Questions about the grid below.
1) Report the first entry in reading order.
2) Report the smallest entry in the first column.
3) Report the largest entry in the last row.
4) Report the entry directly below 154.
5) Report the last entry, reading row by row.
6) Report the 2nd entry in reading order.
7) Report the entry just left of the largest entry.
8) Report the top entry of the column that holds the smallest entry.
array([[178, 170, 154, 191,  90,  90],
       [170, 152, 153, 176, 106, 107],
       [177, 165, 160, 180,  92,  93],
       [196, 179, 167, 202,  70,  74],
       [141, 138, 123, 137, 152, 152],
       [ 93,  99, 121,  94, 205, 209],
       [ 84, 101, 123,  94, 210, 212],
       [183, 164, 160, 191,  86,  90],
       [113, 119, 132, 112, 186, 186],
       [ 96, 119, 130, 102, 207, 199],
       [202, 197, 171, 211,  61,  61],
       [195, 181, 186, 197,  67,  75],
       [194, 175, 165, 197,  71,  78],
       [ 89, 100, 118, 101, 210, 208],
       [197, 185, 171, 206,  68,  71],
       [203, 198, 181, 211,  65,  60]])
1) 178
2) 84
3) 211
4) 153
5) 60
6) 170
7) 210
8) 90

[-46 -16  72  30 -31 -14 -16  12  25]
The entry just right of 30: -31
What is the second entry from the right?
A: 12
The entry just right of -31: -14
The 1st entry from the right is 25
